Each row is followed by its group and then its class within the group.
1.752, 2.093, -0.235, -0.975, 0.085, -0.298, 0.665, 0.907, -0.257, -0.606, -0.930, 0.654, -0.194, 0.005, 0.349, -0.335, 0.142, 1.036, 0.943, 2.233, -0.855, 1.905, 1.125, -1.066, 0.008, -0.521, 0.694, 2.077, 2.320 => Qs (10)
1.287, -0.701, -0.912, 0.084, -0.187, 0.394, 0.067, 1.569, 0.308, -1.141, -1.445, 1.770, 0.664, 0.344, -0.095, 0.870, 0.661, -0.757, -3.299, -0.521, 0.092, -0.656, -0.754, -2.008, -0.476, 0.094, 0.757, -0.325, 3.998 => nr (4)
0.545, 1.084, -0.910, 0.108, 0.917, 1.116, -0.215, 0.940, 0.467, -0.634, 0.415, 2.087, 1.077, 0.267, 0.023, 0.899, 0.976, 3.428, -1.588, 0.030, 0.745, -3.560, -0.701, 0.226, -0.140, 0.996, 0.678, -2.314, 1.356 => nr (4)
1.168, 1.333, -0.803, -0.712, 1.192, -0.106, 0.089, 0.633, 0.275, -1.078, -0.194, 1.113, 0.283, 0.320, -0.549, 0.903, 1.547, -0.074, -2.072, -0.267, -0.508, -1.204, -1.023, -1.188, -0.587, 0.224, 0.468, -1.931, 0.190 => nr (4)
0.910, 6.238, -0.531, -0.633, 0.559, -1.232, 1.136, 0.314, -0.563, 0.927, 0.140, -0.626, -0.299, -0.141, -0.362, 0.698, 0.608, -1.696, -0.053, -0.782, -0.026, 0.782, 0.032, -0.451, -0.420, -0.665, 0.366, -0.772, -1.832 => gq (15)
1.222, 1.543, -0.482, 0.530, 0.858, -0.602, 0.395, 0.926, 0.445, -1.707, 0.765, -0.197, 0.043, 0.333, -0.505, 0.504, 0.792, 0.407, -1.696, 0.865, -0.079, -1.376, -1.098, -1.132, -0.732, 0.766, 0.744, -2.687, -0.174 => nr (4)
0.619, 0.975, -0.840, -0.680, 0.634, 0.503, -0.167, 1.698, 0.174, -0.902, -0.071, 1.367, 0.353, 0.117, -0.597, 0.192, 1.386, 0.817, -1.625, 1.049, 0.591, -1.314, -1.090, -0.329, -0.424, 0.263, -0.110, -0.685, 1.409 => nr (4)
3.031, 2.141, -0.466, 0.350, 0.838, 1.256, -0.128, 1.963, 0.832, -1.973, -0.574, 0.568, 0.629, -0.509, -0.440, 0.800, 1.072, -0.313, -3.124, -1.105, 0.128, -1.061, -1.100, -1.747, -1.074, 0.474, 1.176, -0.362, 1.572 => nr (4)
2.019, 2.141, -0.893, -0.644, 0.257, 0.071, 0.057, 0.870, 0.354, -1.422, -0.225, 0.272, 0.317, 0.119, -0.730, 0.972, 0.834, -0.551, -2.770, 0.068, 0.247, -1.065, -0.794, -1.817, -0.833, 0.690, 1.511, -1.296, 1.115 => nr (4)
1.194, 6.047, -0.394, 0.131, 0.670, -1.870, 0.760, 0.158, 0.078, 1.438, 0.190, -0.214, -0.169, 0.217, 0.702, -0.336, 0.785, -0.210, 1.088, 0.368, 0.042, -0.620, -0.590, -0.931, -0.894, -0.724, 1.116, -1.032, -0.893 => gq (11)
1.091, 0.356, -0.295, 0.858, -0.096, -0.817, -0.822, 0.564, 0.155, -0.516, -0.280, -0.500, 0.225, -0.178, 0.693, 0.063, 0.288, 1.195, -1.106, 0.440, 0.096, -1.444, -0.541, -1.008, -0.670, 0.293, 0.873, -2.328, 1.466 => nr (9)
1.015, 2.057, -0.359, -0.613, 1.154, -0.564, 0.746, 0.605, -0.730, -1.453, 0.201, 0.655, 0.080, 0.514, 0.066, -0.615, 0.736, 1.698, 1.214, 0.951, -0.481, -0.157, 0.037, -0.767, -0.008, -0.241, 1.383, 1.094, 1.687 => Qs (10)
1.748, 2.508, -1.016, -0.280, 0.955, 0.916, -0.086, 0.788, 1.213, -1.633, 0.412, 0.568, 0.775, 0.370, 0.446, 0.057, 0.987, 2.196, -0.867, -0.268, 0.167, -2.521, -1.390, -0.275, -0.536, 0.178, 1.312, -1.932, 1.036 => nr (4)
1.249, 5.173, -0.757, -1.149, 1.495, -2.234, 1.252, 0.089, 0.341, 1.436, 0.486, -0.086, -0.005, 0.290, 0.003, -0.054, 1.345, -0.068, 0.384, 0.554, -0.260, -1.209, -0.136, -1.467, -0.459, -0.515, 1.279, -1.547, -1.997 => gq (11)
1.113, 6.742, -0.415, 0.185, 0.337, -1.076, 0.876, 0.721, 0.373, 1.735, 0.005, 0.951, 0.444, 0.232, 0.989, 0.101, 0.321, 0.388, 1.125, -0.175, 0.831, 0.214, 0.426, -1.638, 0.132, -0.327, 0.822, 0.401, 2.747 => gq (11)
0.671, 0.176, -0.837, 0.420, 0.045, 0.393, -0.389, 0.706, 0.121, -1.470, -0.391, 0.400, 0.308, 0.406, -0.340, 0.350, 0.656, 1.408, -1.446, 0.243, 0.017, -2.037, -1.146, -0.490, -0.517, 0.501, 0.622, -2.980, 1.218 => nr (4)
1.786, 6.163, -0.550, -0.884, 0.653, -1.823, 1.096, 0.736, 0.151, 1.331, -0.514, 0.789, -0.650, -0.043, 0.278, -0.025, 0.927, -0.242, 0.372, 0.627, -0.096, 0.866, 0.147, -3.256, -0.309, -2.202, 1.114, -0.582, -0.263 => gq (15)
1.309, -0.209, 0.258, -0.057, 0.012, -0.926, 0.298, 0.281, -0.230, -0.979, -0.543, -0.918, -0.901, -0.070, 0.260, -1.482, -0.199, 1.409, 0.480, 2.791, -0.734, 1.137, -0.210, -0.424, 0.020, -0.120, 0.980, -1.732, 0.636 => Qs (12)
2.453, 5.817, -0.100, -1.132, 2.419, -2.254, 0.911, 0.745, 0.686, 1.128, -1.087, -0.463, -0.789, 0.123, -0.459, 0.226, 1.465, -1.894, -0.537, -1.003, -0.821, 1.583, -0.086, -3.470, -0.492, -0.503, 1.907, -0.470, -1.560 => gq (11)
1.167, 0.106, -0.375, 0.759, -0.067, 0.057, -0.747, 0.875, 0.521, -0.835, -0.906, 1.221, 0.565, -0.006, 0.273, 0.026, -0.063, -0.172, -1.532, -1.613, 0.284, -1.236, -1.247, -1.030, -0.807, 0.481, 0.477, 0.074, 2.386 => nr (9)
-4.993, -5.439, -2.262, 0.911, 1.434, 1.967, 0.518, -0.279, -0.447, 0.477, 1.972, 6.733, 2.812, 1.494, 1.266, -2.260, 0.174, 6.768, 2.889, 3.393, 2.501, -6.768, -0.804, 6.768, 1.850, -0.698, -2.807, 1.262, 6.768 => Qs (12)
2.147, 6.416, -0.187, -1.011, 1.284, -1.948, 0.807, 0.271, 0.386, 1.170, 0.122, -0.158, 0.407, 0.137, -0.299, 0.491, 1.288, -2.076, 0.027, -0.753, -0.143, 1.225, 0.105, -2.365, -0.943, -0.459, 1.819, 0.467, -1.194 => gq (11)
0.315, -1.729, 0.114, 0.103, 0.101, -1.133, 0.627, 0.167, -0.438, -0.437, -0.125, 0.397, 0.313, -0.039, 0.459, -0.164, 0.396, 1.658, 0.752, 3.450, -1.164, 0.457, 1.397, -0.742, 0.101, -0.681, 0.009, 2.518, 1.069 => Qs (10)
0.632, -1.244, -0.579, -0.325, 0.171, -0.170, 0.676, -0.172, 0.700, -0.338, 0.013, 1.258, -0.173, 0.450, 0.188, -0.462, -0.008, 2.600, 0.804, 2.029, -0.321, -1.138, -0.112, -0.494, 0.316, -0.510, 0.192, -0.302, 1.665 => Qs (12)
